Below are the code and all the weights of a small trained network. Each question names an input and a class and asks about switching units off, where a switched-off unit gives its printed mean instead of its output.

import numpy as np


def w(rows, s, z=0):
    codes = np.array(rows[::2]) - 128.0
    scale = np.full(codes.shape[1], s)
    scale[-1] = z or s
    return codes * scale


def norm(h):
    return h / np.sqrt((h * h).mean(-1, keepdims=True) + 1e-5)


def f(y):
    return np.maximum(y, 0)


def log_softmax(a):
    a = a - a.max(-1, keepdims=True)
    return a - np.log(np.exp(a).sum(-1, keepdims=True))


def net(x, mask):
    res = np.array(x, float).reshape(1, 8) / 4 @ E
    u = 0
    for l in range(3):
        y = f(norm(res) @ A[l][:, :-1].T + A[l][:, -1])
        res = res + np.where(mask[u : u + 4], y, B[l][:, -1]) @ B[l][:, :-1]
        u += 4
    return log_softmax(norm(res)[-1] @ U[:, :-1].T + U[:, -1])


A, B = {}, {}
E = w([
[135,117,140,119,140,138,137,126,138,133,129],'x0',
[129,146,229,101,164,84,38,117,29,157,250],'x1',
[117,137,135,111,111,133,142,121,120,116,134],'x2',
[130,139,112,134,124,127,122,130,123,132,133],'x3',
[131,119,132,125,122,110,110,135,138,123,117],'x4',
[46,158,85,56,194,109,115,141,140,168,93],'x5',
[109,180,208,113,100,254,57,165,158,168,102],'x6',
[118,120,139,130,124,122,125,129,128,122,117],'x7',
],0.0091)
A[0] = w([
[112,109,157,67,137,81,121,147,87,173,232,81],'L0N1',
[101,92,79,92,216,46,175,95,97,78,142,14],'L0N2',
[199,152,161,201,65,131,134,65,122,77,163,31],'L0N3',
[5,187,91,13,255,63,134,191,156,145,139,2],'L0N4',
],0.0066,0.0059)
B[0] = w([
[87,110,127,130,206,94,95,169,171,77,144,238],'L0N1',
[227,161,120,51,148,103,125,205,99,140,41,229],'L0N2',
[112,27,81,110,110,136,36,67,139,213,85,204],'L0N3',
[66,55,61,183,38,195,92,1,42,173,130,255],'L0N4',
],0.0095,0.005)
A[1] = w([
[188,26,164,176,91,144,119,157,129,91,207,85],'L1N1',
[147,133,150,135,146,1,220,74,79,115,160,82],'L1N2',
[179,70,155,168,78,125,152,132,123,142,164,1],'L1N3',
[91,133,148,90,163,97,143,127,155,187,135,73],'L1N4',
],0.0079,0.0047)
B[1] = w([
[31,127,64,78,114,145,112,52,75,145,116,254],'L1N1',
[188,72,105,118,117,161,133,253,116,164,114,217],'L1N2',
[112,137,112,129,133,189,126,83,126,182,95,171],'L1N3',
[54,120,112,105,164,145,162,110,111,133,103,144],'L1N4',
],0.011,0.0039)
A[2] = w([
[153,53,122,133,101,135,142,90,203,114,85,172],'L2N1',
[64,249,240,118,122,254,51,175,143,143,133,6],'L2N2',
[96,135,195,112,218,74,72,167,35,104,251,42],'L2N3',
[83,181,52,144,131,120,226,157,235,68,86,116],'L2N4',
],0.0073,0.0018)
B[2] = w([
[100,160,167,116,178,122,101,119,83,144,161,223],'L2N1',
[198,67,34,109,154,48,150,183,89,119,100,254],'L2N2',
[115,213,208,179,81,176,205,92,228,93,130,235],'L2N3',
[112,187,247,147,120,114,112,100,161,101,228,217],'L2N4',
],0.012,0.0072)
U = w([
[43,91,95,122,100,199,96,35,65,170,92,249],'0',
[100,205,222,147,136,137,157,126,181,88,183,56],'1',
[210,90,87,92,142,105,136,253,87,115,85,83],'2',
],0.016,0.0019)

Each question gives the input, the list of numbers given to net, and the class t.
The units are the neurons (one row each of A and B). Each row of codes is followed by its name. A weight is (code - 128) times the scale printed after its matrix; where a second scale follows, it is the last column's (A, B and U).
mask holds one flag per neuron, layer by layer. A switched-off neuron (its flag False) gives its mean, the last column of its row in B, instead of its output. The means were averaged over made-up inputs and are rounded, as every weight is.
A unit's drop is (log p(t) with every unit on - log p(t) with that unit switched off) / (log p(t) with every unit on - log p(t) with every unit switched off).
The circuit of an input: a set's keep is (log p(t) with only the set's units on - log p(t) with every unit switched off) / (log p(t) with every unit on - log p(t) with every unit switched off). Starting from all 12 units, units are removed one at a time, each time the one whose removal leaves the highest keep (on an exact tie, the one counted first), for as long as the keep stays at least 0.8.
circuit, biggest first: the units of the circuit, biggest drop first
k most important neurons: the k neurons with the biggest drops, biggest first
k most important neurons of layer l: the k neurons of layer l with the biggest drops, biggest first
drop when u is switched off: that unit's drop, to one decimal
input [-3,1,0,-5,1,-6,-6,6], class 0: most important neuron => (L0N3)
input [5,4,6,5,-3,-8,-6,8], class 0: 3 most important neurons => (L1N1; L0N3; L2N2)
input [-1,2,-1,-8,2,-1,3,-2], class 2: 3 most important neurons => (L2N2; L0N4; L2N4)
input [4,-1,-5,4,-1,-5,-5,0], class 0: 2 most important neurons => (L0N3; L2N2)
input [5,-2,-3,-7,-1,1,-2,-3], class 1: circuit, biggest first => (L2N2; L0N4)
input [0,-6,2,-4,-6,3,7,8], class 2: 3 most important neurons => (L2N2; L2N3; L0N1)
input [3,-7,4,0,-5,1,-7,4], class 1: 2 most important neurons => (L2N4; L2N2)
input [0,6,4,0,0,5,3,2], class 1: 2 most important neurons of layer 0 => (L0N1; L0N3)
input [4,-1,-7,0,3,0,0,-7], class 1: 2 most important neurons => (L0N4; L0N3)
input [0,-1,-7,2,-3,1,2,-3], class 2: 2 most important neurons => (L2N2; L0N4)
input [5,-5,-8,-2,4,-4,3,-4], class 1: 2 most important neurons => (L0N4; L2N4)
input [3,3,7,-8,-4,-5,4,-2], class 0: 2 most important neurons => (L1N1; L0N2)
input [-3,6,-6,2,-1,-7,-6,0], class 0: 3 most important neurons => (L1N1; L0N3; L2N2)
input [4,-7,8,2,-2,1,-6,5], class 1: circuit, biggest first => (L2N4)
input [7,-2,-3,-7,7,-4,6,5], class 2: 2 most important neurons => (L2N2; L0N4)
input [4,7,-1,-6,-6,-8,2,-4], class 0: 2 most important neurons => (L1N1; L0N3)
input [-1,4,2,-8,2,4,7,3], class 2: drop when L2N2 is switched off => 1.8
input [1,8,1,2,7,4,1,-1], class 1: drop when L2N3 is switched off => 2.0
input [-8,2,7,2,-5,0,4,-2], class 2: drop when L2N2 is switched off => 1.3
input [7,3,3,5,-7,3,7,3], class 2: drop when L2N2 is switched off => 1.4
input [-4,8,-4,-6,-5,3,-1,-7], class 1: circuit, biggest first => (L2N3)
